How the elements are linked:
dn: ri>qd, vu>qm, sa>mn, vi>nl
ff: ri>fp, vu>sf, sa>nm, vi>cj
dq: ri>gl, vu>sn, sa>tc, vi>rh
gn: ri>fm, vu>qg, sa>jg, vi>qq
pz: ri>jr, vu>ld, sa>zb, vi>lj
fm: ri>zg, vu>bg, sa>hn, vi>sl
jt: ri>dq, vu>bh, sa>mm, vi>rf
gt: ri>rg, vu>hp, sa>mf, vi>hd
gl: ri>hq, vu>tp, sa>qt, vi>pq
hm: ri>gn, vu>rg, sa>ng, vi>ll
cd: ri>qm, vu>jr, sa>zc, vi>jz
fb: ri>ml, vu>qb, sa>nj, vi>pr
mn: ri>hh, vu>nl, sa>qg, vi>dn
rh: ri>pq, vu>nj, sa>dq, vi>sn
mf: ri>ll, vu>hd, sa>jr, vi>gt
hg: ri>fr, vu>hn, sa>qn, vi>sb
hn: ri>bd, vu>sl, sa>sb, vi>fm
rz: ri>gp, vu>rm, sa>hq, vi>zn
gb: ri>nz, vu>fp, sa>mg, vi>hs
qb: ri>tn, vu>jt, sa>pr, vi>mm
cj: ri>cq, vu>qh, sa>ff, vi>sf
jd: ri>zc, vu>zb, sa>hp, vi>cf
dh: ri>bc, vu>gg, sa>tb, vi>bf
lz: ri>nb, vu>bn, sa>jb, vi>lp
qm: ri>bm, vu>hm, sa>nl, vi>ng
sr: ri>pm, vu>zh, sa>zg, vi>zq
sb: ri>rq, vu>fm, sa>hg, vi>hn
tp: ri>zn, vu>ml, sa>pq, vi>ph
fr: ri>cj, vu>bd, sa>bs, vi>rq
mm: ri>tc, vu>rf, sa>qb, vi>jt
qg: ri>bg, vu>dn, sa>qq, vi>mn
ld: ri>gt, vu>cg, sa>lj, vi>bt
hp: ri>ls, vu>cf, sa>hd, vi>jd
rm: ri>tt, vu>zp, sa>zn, vi>dr
cg: ri>hp, vu>dt, sa>bt, vi>bb
zb: ri>jz, vu>lj, sa>cf, vi>pz
pj: ri>mb, vu>dj, sa>gm, vi>nq
cf: ri>cd, vu>pz, sa>jd, vi>zb
bd: ri>qh, vu>sr, sa>rq, vi>zg
bh: ri>sn, vu>nb, sa>rf, vi>jh
gm: ri>bl, vu>nq, sa>tt, vi>pj
lj: ri>mf, vu>bt, sa>pz, vi>ld
bg: ri>zq, vu>qd, sa>sl, vi>hh
jj: ri>ql, vu>gb, sa>gg, vi>mg
gp: ri>qc, vu>tt, sa>dd, vi>mj
hf: ri>fs, vu>gp, sa>ns, vi>dd
mj: ri>qs, vu>gm, sa>gp, vi>tt
fs: ri>lj, vu>qc, sa>mq, vi>cl
pq: ri>rz, vu>ph, sa>gl, vi>tp
dg: ri>zp, vu>tc, sa>ml, vi>tn
ns: ri>mq, vu>dd, sa>mb, vi>hf
gq: ri>bb, vu>mb, sa>qs, vi>bl
tr: ri>gr, vu>lc, sa>sm, vi>rr
jc: ri>gg, vu>mr, sa>sg, vi>tm
pr: ri>dg, vu>mm, sa>fb, vi>qb
ls: ri>dn, vu>cd, sa>fd, vi>zc
lg: ri>nm, vu>fr, sa>ds, vi>bs
zp: ri>pj, vu>qt, sa>dr, vi>sq
hh: ri>zh, vu>bz, sa>bg, vi>qd
cq: ri>dh, vu>jc, sa>fp, vi>sg
dt: ri>cf, vu>mq, sa>bb, vi>pp
hd: ri>fd, vu>jd, sa>gt, vi>hp
bm: ri>sb, vu>gn, sa>bz, vi>jg
ds: ri>fh, vu>bs, sa>pm, vi>lg
mb: ri>pp, vu>hf, sa>bl, vi>ns
gg: ri>fl, vu>mg, sa>bf, vi>jj
tm: ri>jj, vu>fh, sa>jc, vi>mr
fp: ri>tb, vu>sg, sa>hs, vi>cq
jr: ri>hm, vu>gt, sa>jz, vi>mf
tc: ri>qt, vu>rh, sa>tn, vi>dq
fh: ri>gb, vu>ff, sa>mr, vi>nm
sm: ri>zt, vu>rr, sa>bn, vi>tr
pm: ri>mr, vu>lg, sa>cr, vi>ds
nm: ri>hs, vu>cj, sa>fh, vi>ff
mr: ri>mg, vu>nm, sa>tm, vi>fh
bt: ri>hd, vu>bb, sa>ld, vi>cg
fd: ri>mn, vu>zc, sa>rg, vi>ls
cr: ri>tm, vu>ds, sa>qh, vi>pm
tb: ri>lf, vu>bf, sa>cp, vi>dh
cp: ri>lc, vu>dh, sa>nz, vi>tb
nt: ri>qb, vu>gr, sa>qp, vi>zt
rg: ri>qg, vu>ls, sa>ll, vi>fd
ql: ri>sm, vu>nz, sa>fl, vi>cn
bb: ri>jd, vu>pp, sa>cg, vi>dt
fl: ri>bn, vu>cn, sa>gh, vi>ql
jg: ri>hn, vu>qq, sa>bm, vi>gn
dj: ri>hf, vu>rz, sa>nq, vi>hq
qp: ri>pr, vu>zt, sa>nb, vi>nt
qn: ri>bs, vu>sb, sa>zh, vi>hg
nq: ri>ns, vu>hq, sa>pj, vi>dj
rq: ri>sf, vu>zg, sa>fr, vi>bd
zf: ri>rf, vu>jb, sa>gr, vi>md
pp: ri>zb, vu>fs, sa>dt, vi>mq
gh: ri>lp, vu>ql, sa>bc, vi>fl
qq: ri>sl, vu>mn, sa>gn, vi>qg
nl: ri>bz, vu>ng, sa>dn, vi>qm
hq: ri>dd, vu>zn, sa>dj, vi>rz
bs: ri>ff, vu>rq, sa>lg, vi>fr
nb: ri>fb, vu>nt, sa>jh, vi>qp
zt: ri>mm, vu>zf, sa>nt, vi>gr
bz: ri>hg, vu>jg, sa>qd, vi>bm
mg: ri>cn, vu>hs, sa>jj, vi>gb
ll: ri>qq, vu>fd, sa>hm, vi>rg
tn: ri>sq, vu>dq, sa>dg, vi>tc
lp: ri>qp, vu>sm, sa>lz, vi>bn
nj: ri>ph, vu>pr, sa>sn, vi>fb
zc: ri>nl, vu>jz, sa>ls, vi>cd
cl: ri>ld, vu>qs, sa>fs, vi>qc
sn: ri>tp, vu>fb, sa>rh, vi>nj
bc: ri>lz, vu>fl, sa>lf, vi>gh
cn: ri>tr, vu>cp, sa>ql, vi>nz
ng: ri>jg, vu>ll, sa>qm, vi>hm
qt: ri>dj, vu>pq, sa>sq, vi>gl
nz: ri>rr, vu>tb, sa>cn, vi>cp
qc: ri>bt, vu>gq, sa>cl, vi>qs
zg: ri>cr, vu>zq, sa>bd, vi>sr
ph: ri>rm, vu>dg, sa>tp, vi>ml
sl: ri>sr, vu>hh, sa>fm, vi>bg
bf: ri>gh, vu>jj, sa>dh, vi>gg
tt: ri>gq, vu>pj, sa>mj, vi>gm
gr: ri>jt, vu>md, sa>zt, vi>zf
rr: ri>zf, vu>lf, sa>tr, vi>lc
lc: ri>md, vu>bc, sa>rr, vi>lf
sq: ri>nq, vu>gl, sa>zp, vi>qt
dr: ri>gm, vu>sq, sa>rm, vi>zp
jb: ri>jh, vu>lp, sa>md, vi>lz
hs: ri>cp, vu>cq, sa>gb, vi>fp
lf: ri>jb, vu>gh, sa>lc, vi>bc
md: ri>bh, vu>lz, sa>zf, vi>jb
rf: ri>rh, vu>jh, sa>jt, vi>bh
bn: ri>nt, vu>tr, sa>lp, vi>sm
jz: ri>ng, vu>mf, sa>cd, vi>jr
zq: ri>ds, vu>qn, sa>sr, vi>zh
sf: ri>sg, vu>cr, sa>cj, vi>qh
zn: ri>mj, vu>dr, sa>rz, vi>rm
bl: ri>dt, vu>ns, sa>gq, vi>mb
dd: ri>cl, vu>mj, sa>hf, vi>gp
sg: ri>bf, vu>tm, sa>cq, vi>jc
zh: ri>lg, vu>hg, sa>zq, vi>qn
qd: ri>qn, vu>bm, sa>hh, vi>bz
qs: ri>cg, vu>bl, sa>qc, vi>gq
mq: ri>pz, vu>cl, sa>pp, vi>fs
jh: ri>nj, vu>qp, sa>bh, vi>nb
ml: ri>dr, vu>tn, sa>ph, vi>dg
qh: ri>jc, vu>pm, sa>sf, vi>cr

The rows follow the links: the fewer symbols apart two elements are, the more alike their rows tend to be.

Each row is also shifted at random along 8 hidden directions that mean nothing.

Some elements, each with a row of numbers:
cl:  +60  +154  +119   +55   +64   +11   +72  +119   -69   -70   +35   -97   -44   -35    -6   +52   +84   +63   -44   -31   +16   +63   -84  +141   +52   -47    -4   +55   -75   -45   +85   +20   +41   -60   +69   -76   -71   +25   -48  -108   -35
fl: -133    -6    +1   +92  -102   +21   -37   +65  -109   +42   -14   -84   -68   -76   -20   -49   -50   +69   +18    +5   -73   -30   +75  -130   -85   -25   -42  -178   -35    -2   -45   +80   +10   +11   -22   +29   -65   -26   +44   +43   +86
rg:  +91   -25   +62   +84   +75   -62   -27   -79  +138     0    +4   +12   +94   -62   +44   +43   +29   -84   -20  +129   +87    -8    -1  -136   +59   +92   -20  -105    +1   +37    -3   +95   -44   +65    +5   +42  +180   +45   -15   +25   +18
bt:  +97   +29   +37   -52   +67   +58   +73   -78   -32   -32   +10  -100   +39  -124   +70   -67  +100   -34   -47  +136   +12   +89  -103  +138    +5   +32    +2   +23  -166    +9   +64    -9   +58    +1   +98    -9  -139   +71   -41  -138   +37
lc: -206   -61   -83  -103   -72   -14    -3   -17   -91   +38   -55   +73    +8   -25   -49   -92   -63   +25   +61   -17   -23    +2   +12  -108   -82  -202   -59   +37   -22    -7   -15   -90   +24   -62   -28   +23   -47   -44    -8   -48   +81
bz: +126   +16   +67   -15   -40   +94    -1  +150  -176   +30  +102  -129  -108    -6   +43   -34   +78  +113   +27   -45   +36   -85   -96   +60   +45   -13   +81   -38   -49  -111   -42   +20   +24   -42    +5   -30  -114   +39   +58   -53    -4
pm: -124   -98  -161  +117  -132  -116    +5   +76   -68    +4   -32    -5  +119  +147   -32  -118   +10   +38  -182   +53   +30   +42   +38    +1  -171  -234    -2  +163    +5   -11  -142   -56    +7   +78  -110   +88   -98   -17   +72   +99   +43
qb: +110  +126   +71   -15   -20   -15    +6   -41   -11   +29   +40   -27   -79   -53    -9   +31   -49   -29   -34   -33  -125   +54   +29  +190   -12  +169   -46   -21   -64   +37   +75   +27   +50   -38   +45   -22   -95   -30   -48   -71   -16
cf: +100   -44   -32   -23   +33   +55   +54   -54   +33   -20   +47   -27   -17     0   +78   -23   +91   -68    +6   +50    +6   -30   -71   +18   +63   +17   +48   +55   -45   -18    +1   -41   -33   +37   +23    -5   -53    +9    +4   -24    -3
tt:  -71  -197  -127   -92   +14    +4  +146  -142   +92   -53   -43   +64  +126   +11   +62  -106   +52   -58   -75    -8   -15  +114   -40   +83   -74   +12   -67   +69   -31   +94   +15   -90   -45   +98   -42   -13  -129    -2   -91   -78   +18
fm: +205   +32  +105   +53   -40  -157   -41   +60   -26   +62   +72   +40   +48   +24   -15   +22    -9   +12   -75   -13   +70   -20   -22   +16   +18    +2   -44    -7    -6   -33   -32   +54    +9   -22   -63   +30   +86    -9   -18   -63    +6
fr:   -4   +72   +29  +101   -32   -38   -81   +30   -49   +39   +17   -72   +27   -18   -11   -24    -3     0   -77  +157   +46    -5    +6    +7   -21   -11   +38    -4   -50   -17   -55   +59   +66   -18   +18   +70    +7   +48   +66   +41   +27
gm: +189   -20   -56  -171   +42  +109   +84  -102   -10   -26   -13   +27   -69   -51   +43   -38   +51   -64  +105   -24   -74   +16   -61   +53   +43   -29    +6   +85   -64    -1   +70  -122    -3   -20   +70   -51  -113   -19   -55  -109    +8
sf:  -90  -137   -10  -121   -59   +69   -28   +32  -106   +58   +21   -35   +17   -28   +17   -78   -19  +109   +53   -68   +42   -60   -18   -15   -53   +54   +27  -136   +17   -44   -69   +23    +4   +27   -49   +20   -40   +44   +59    +6   +16
cn: +206   -94   -15  -126   -68   -21   -29   -59   -49   +69   -52   +43   +43   -79   -39   -41   -98   +53   +51  -102   -83   +24  +105   -31  -126   +81   -87  -178    +9   +21   -27   +38    +2   +66   -41   +21    +9   -12    -9    +2   +44
tr: -139   +48   +45   -34   -40   -30   -40   -99   +20   +64   +19   +45   +27   -24    +1   -61   -91   -58  -108  +111   -10   +88   -18  +222    -2  +186   -30   +26   -61  +114   +35    +3  +106  -117   +18   +17   -99   +28   -61  -128    -2
mf: +145  -130   -70   -56   +29  +150   +56   -31   +18   -33    +6   -10   -22   +30   +84   -70   +94   -19   +32   +29   +48   -32   -86    -5   +86   +21   +80   +37    +7   +16   -31   -60   -23   +13    +2   -40   -88   +44   -13   -37   -13
gl:   +8  +162   +80  +118   +22  -251   +47   -34   +57   -31   -43   +72  +111   -58   -79   +48   -30   -78  -142   +54   -35  +171   +39   +38   -74  -129  -188   +94   -95   +62  +106    +9   +32   -29   +20   +20   +55   -66  -126  -112   +49
pj:  -15   -71   -74   +19   +37    +9   +68  -202  +159   -23   -17   +23   +37   -62   +81   -40   +34  -161   -35  +131   -60   +58   +11   -17    +0  +110   -38    -8   -60  +110   +34   -13   -45   +77   +26   +22   -46   -10   -58   -11   +37
lf: -215   -30   -22   +83  -107   -14   -10   +18   -55   +41    -4   -39    -5   -19    -7   -94   -55   +31   -93   +54   -40   +40   +38   +31   -93   +31   -50   -71   -45   +66   -38   +43   +36   -18   -41   +27  -134    -6   -10   -18   +58
hn:  -47   -69   +99   +23   -33  -114    -5   +56   -92   +48    -3    +2  +111  -117   -13   -72   +11   +76   -15   +49  +121    +1   -46  -181   -47  -133  -110  -155   -76   -29   -27   +80    +9   -11   -50   +43   +77   +30   -33  -122  +112
ff:  -46  +135  +112  +149   -89  -239   -90   +12   -11  +107  +108   +15   +53   +14   -26   +13   -62   -66  -176  +127   +27   +10    +5   +95   -24   +54   -57   +44   -67    +4   -28   +79   +65   -64   -41   +95   +45   -33    +8   -44   +29
gr: -312   +75   -18   +35   +19   -55   -48    -3   +77   -19   -35   +66   +12   +72   -70   +77   -82   -15    -6   -23   -11   +12   +65    +3   -11   -20    +3   +75   +84   +24   +29   -15     0   -38    -3    +6   +96   -34   +20   +92   -50
ds:  -14   -11   -24   -31   -52   +26   -52   +87  -153   +40     0   -58   -26   -21   -26   -42    +5   +82   +67    +2   +19   -75    +5  -123   -51  -166   +36   -29   -19  -105   -69    -8   +17    -3    -3   +38    +2    +6   +99   +49   +53
mn: +268    -1   -17  +132   -47   -92   +23   +77   -26    -8   +36   -63   +54   +88   +11   -11   +70   +16  -162   +11   +11   +32    +7   +91   -63   -35    +9   +72   -18   -28   -76   +25    -6   +97   -52   +32   -49    -1   +31   +56   -12
dj:  -40   -71   -16   -30   +31    -8  +104   +24   +36   -52    +7   -15    -5    +2   +13   +63   +32   +45   +46  -207   -66    -5   +35   -22   -51   +14   -49   -74   +45   -39   +40   +13  -104  +127   -36   -50   +11   -53   -16   +55   -24
lj:  -36   +13   -24   -72   +72  +154   +57   -13    -7   -53   +69   -98   -55   +32   +87    -4  +115   -17   +12   +24   +18   -28  -122  +173   +84   +60  +138  +122   -39   -50   +23   -72    +8    -1   +74   -42  -127   +49   +43   -15   -66
pq: +210   +30   +79  -163   +70  +120   +44   -26   -58   -28   -77     0   -66  -178   -23    +8   -22   +64  +168  -106   -66   +56    -4   -27   +27   +36   -78  -159   -46   +15  +119    +6   +26   -56   +84   -96   -20   +15  -101  -141   +25
bh:  -11  +163   -62  +138   -61   +39    -6   +55   -62   -28   -34   -77  -116   +41   -42   -11   -12   -25   -71   +74  -134   +57   +54   +95   -35   -94   +26  +143   -58   +26    +7   -47   +67   -62   +61    -5  -174   -42   +28   +47   +11
lg: -118  -112   -99  -121    -4  +114   -53  -105   -40   +35   -52   -27   +68   -51   +34  -130    +1   -11   +38  +174   +66   -18   -33   -48   -33   -18   +82    -8   -39     0   -70   -45   +51    +4   +33   +69   -44   +89   +76   +25   +44
hh:  -47  -224   -90  -160    +4  +128    +6   -47   +18   +18   +27   +29   +45   +76   +75   -75   +36   +25   +48   -27  +102   -85   -73   +12   +35   +84  +107    -3   +79   -18   -85   -54   -37   +49   -57    +4   -15   +61   +48   +25   -42
dg: -142   +87   +60   +10   +24  +223   +21   +39  -105   -37   -33  -115  -195  -170   +22   -49   +25   +46  +140   +69   -55    -1   -53   -76   +93   -10   +11  -131  -102   +30   +89   +13   +60  -149  +125   -88  -152   +32   -46  -125   +63
lz:  -21   +52   +58   -81   -28   +57   -15    +2  -100   +27   -46    +4   -31   -89   -48   -69   -77   +65    +3    +9   -25   +89   -15  +114   -21   +37   -50   -49   -65   +62   +49    +0  +110  -136   +42   -47  -119   +35   -76  -161   +32
mb:  -91   -94   -58   +71   +39   +32   +82   -44   +75   -71   -57   +13   +16   -48   +45   -40   +65   -46   +25   +61   +13   +25   -16  -194   +19  -105   -54   -37   -17   +58   +16   -13   -65   +39    -2   -20    -5    -9   -67   -26   +61
cp:  +88   +64    +5  -121   -38   -20   -57   -14   -76   +54    -9   +25    +3    +4   -61    -1   -82   +29    -1   -43   -45   +28   +34  +149   -65   +29    +4   +43    -8   -17    +3   -31   +75   -44   +15   +16   -26    -3   +27    -9   -19
rz:  +64  +130   +58   +23   +46   -32   +47   -81   +19   -20    +1   -46   -22  -128   +12   +21   +27   -83   -13   +78   -87   +76   -10   +48    -6   +14   -68    +3  -131   +20  +101   +12   +26   -10  +100    -5   -41   -20   -58   -81   +39
bd:  +72  -124   -43  -115   -15   -15    -4   -15   +15   +10    -7   +21  +190  +146    -3   -62   -20   +75  -187   -40  +106  +106   -24  +352   -86  +183   +62   +91   +64   +50   -74   -14   +60   +61   -72   +10   -77  +100   +12    +7  -110
rq: +131  +133  +143  +112   -18  -103  -103  +119   -49   +55   +72   -67   -16    -5   -43  +101   -29   +56   -41   -15   +30   -56   +42   +10    +5   +73   +13   -98   +17   -72   -28  +130   +18     0    -4   +37  +127   +11   +68   +74   -22
ml:  +70   +68   -26   +16   +31   +21    +2  -129   +40    -9  -100   +69   -56  -142   -11   -37   -27  -133  +100  +164   -71   +47   +23  -204   +47  -134   -84    +7   -90   +88   +79   -50   +25   -98   +91    -2    +7   -36   -89   -99  +108
zf:  +22  +100  +102  -213   +60   -68   -50   -65   +30   +42   -14  +139   +39   -27   -86  +100  -128   +10   +80  -139   -11   +47   +20  +149   +13  +108   -56   +12   +45    +2  +106   -18   +51   -91   +34   -29  +133   -14   -62   -84   -69
mj: -115    -2  +112   -11   +62   -64   +71   +28   +99   -23  +116    +5   -18   +27   +31  +143   +20   +15   +11  -220   -10   -38   -19   +78   +48  +185   -36   -84   +71   -35   +78   +70   -97   +76   -42   -57   +88   -51   -42    +5   -86
pr:   +6   -70    -4  -134   +28   +54    +7  -213  +133   +38    -6   +52    +6   -76   +50    +1   -75   -93   +44   -13   -86   +30   +45   +96    +3  +318   -33  -128   +10  +108   +58   +24   -17   +43   +21    -8   -10    +5   -54   -21   -21

Start here and follow the symbols in turn, left to right. Where do you end up?
Answer with the element's name.
 -86   -12  -124  +152   -76    +4    +8   +95   -16   -55  -107    -7   -21  +104   -71   -22   -42   +57   -75   -39   -83   +62  +121   -43  -104  -129   -16   +44   +67   +60   -52   -18    -9   +31   -51   -11   -81   -42   +12  +124    +4
ri vi vu vu sa: jh
+185   +70   +44   -20   -66   -84   -62   -61    -3   +89   +27   +29    +2   -22   -32    +8  -102   -41   -63    +2   -88   +39   +73  +155   -59  +179   -44   -36   -26   +45    -2   +42   +59   -12    -5   +36   -16   -15   -11   -14    -5
vu vi sa sa: cn
-118  -243  -101   -62   +10   +23  +164   -30   +72   -75   -29   +35   +96   +58   +51   -64   +59   +47   -43  -159    +6   +65   -20   +38   -72   +34   -58   -26   +57   +56    -3   -34   -97  +139   -93   -53   -95    -9   -78   -20   -18
vu sa vu sa vu: pj
  +4   +63   +71  +169   +36    -4   +79  +112   -27   -82   +17  -150    -2   -35   +19   +26  +103   +61  -107    +8    +6   +69   -24   +54   -14    -8   -21   -48   -67    -6   +29   +88   -10   +55   +28   -38   -73   +27   -23    -9     0
vu vu sa ri: ld
-450  +244   +42  +112   +71  -185   +25   +18   +22   -56   +14    +3   +21   -22   -63  +105   +30   -93   -27   +88    -6   +30   -32   -64   -11  -317   -60  +234   -94   -84  +112   -63    +4   -71   +87   +39   +93   -83    +7    -4   +32
vu ri vu sa: nq
-211  -147   -27   -46   -81   -64   +14   +92   -72   +25   +48   -33  +126  +122    -5   -49   -11  +147  -137  -141   +69   +12    -6  +186  -139   +62   +21    -8   +65   -39   -96   +24    -5   +96  -124   +25   -60   +36   +59   +57   -56
ri vi vi ri: gb
 +99   +39   -34   -33   -38   +54   +30   +25  -106   -20   -83   -36   -41   -62   -52   -44   -37   +60   +12   -48  -112   +84   +59   +42   -99   -66   -53   -24   -54   +25   +26   -21   +49   -13   +35   -31  -137   -13   -27   -29   +40
vi vu ri ri: tn
 -26   -43   +23  -247   +48   -10   +37  -167   +38   +33   -34  +135   +21  -129    -7    -1   -69   -51  +155   -78   -41   +25   -13   -43    +4   +31  -109   -63   -26   +29  +109   -57   -10   -38   +32   -23   +60   -36   -97  -145   +36
sa vi sa vu sa: rh
 +20   +60  +189   -58   +15  -105   -49  +118  -119   +52   +57    -2   +53   -76   -52   +42   -20  +127   +33   -77  +121   -30   -61   -20   +12   -43   -54  -106   -18   -99   +20   +79   +38   -68    -9    +1  +140   +34    -4  -106   +10
vu sa ri ri vu sa: sf
-206   +30   -13     0   +10   +80   +19   -18   +34   -19    +8   +10  -110    +1   +14   +19   -18   -27   +65   -25   -58   -26    -6    -8   +61   +43   +14    +3   +18   +29   +50   -27   -15   -62   +30   -48   -47   -33   -25   -10   -16
vi sa ri sa vu sa: gl
 -14    +5   +51   -10   +25  +158   -88   +58   -24   +11   +44  -104   -46   +36   +30   +15    +4   +80    +3   +33   +82   -66   -30  +122   +78  +228  +162   -86   +62   -13   -59   +77   +45   -20   +26   -13    -9  +113   +93   +76   -90
vi ri ri vi vi: nm
 -46   -20   -27   -84   +46   -27   +70   -22   +72   -58   -50   +96   +57   +70   -41   +40   -32   +13   -22  -145   -18   +89   +10  +130   -20   +16   -43   +93   +73   +48   +62   -61   -14    +5   -20   -64    +1   -26   -82   -29   -74
vu vu ri sa vi: sq
-120    -2     0  +215   +20   +28   +74  +129   +60  -102   +17   -79   -51   +79   +28   +50   +83   +36   -79   -44   +11    +9    -2   -20   +43    -1   +24    -5   +52   +23    -3   +53   -66   +50   -30   -61   -40   -11   -18   +70   -44
sa vi sa vu vu vu vu: mj
 +50   +81   +82   +87   +31   -54   +61   +32   +27   -49    +4   -61    -2   -53   -19   +72    +9   +28   -63   -83   -76   +87   +48   +89   -45   +90   -84   -87   -32   +25   +77   +88   -16   +58   +18   -44   -15   -15   -60    -7   -17
vu vi ri vi vi: rz
+190  +141   -32  +129   -30   +28   +25  +108   -79   -55   -79    +3  -170   -20   -66   +19   +14    -2   +83   -17  -122    +6   +53  -186   +23  -288   -54   +72   -33    -9   +42   -63    +4   -93   +46   -60   -56   -92   -48   -22   +64
ri sa vu vi vi vu vu: tp
 -79   -20   -13   +78   -29  +132   -39   -16   +22    -8   -75   -52   -52   -45    +5   -56   -66   +27   -33   +80   -50   +60   +67   +31    -4  +180    +9  -148    +7  +140   -10   +76   +48   -40   +25   -30  -109   +52   -30   +12    +6
ri sa sa ri sa: tc
-180   +43  +156  +111   +43  -183   +35   +58   +64    +8  +135   -10   +41   -11   +26  +117   +62   -17   -40   -54   +86   -61   -54   -55   +53   +17   -64   -56    -4   -78   +41  +101   -80   +48   -46   +21  +168   -39   -17   -20    -5
vu vu vu sa sa ri vi: jr
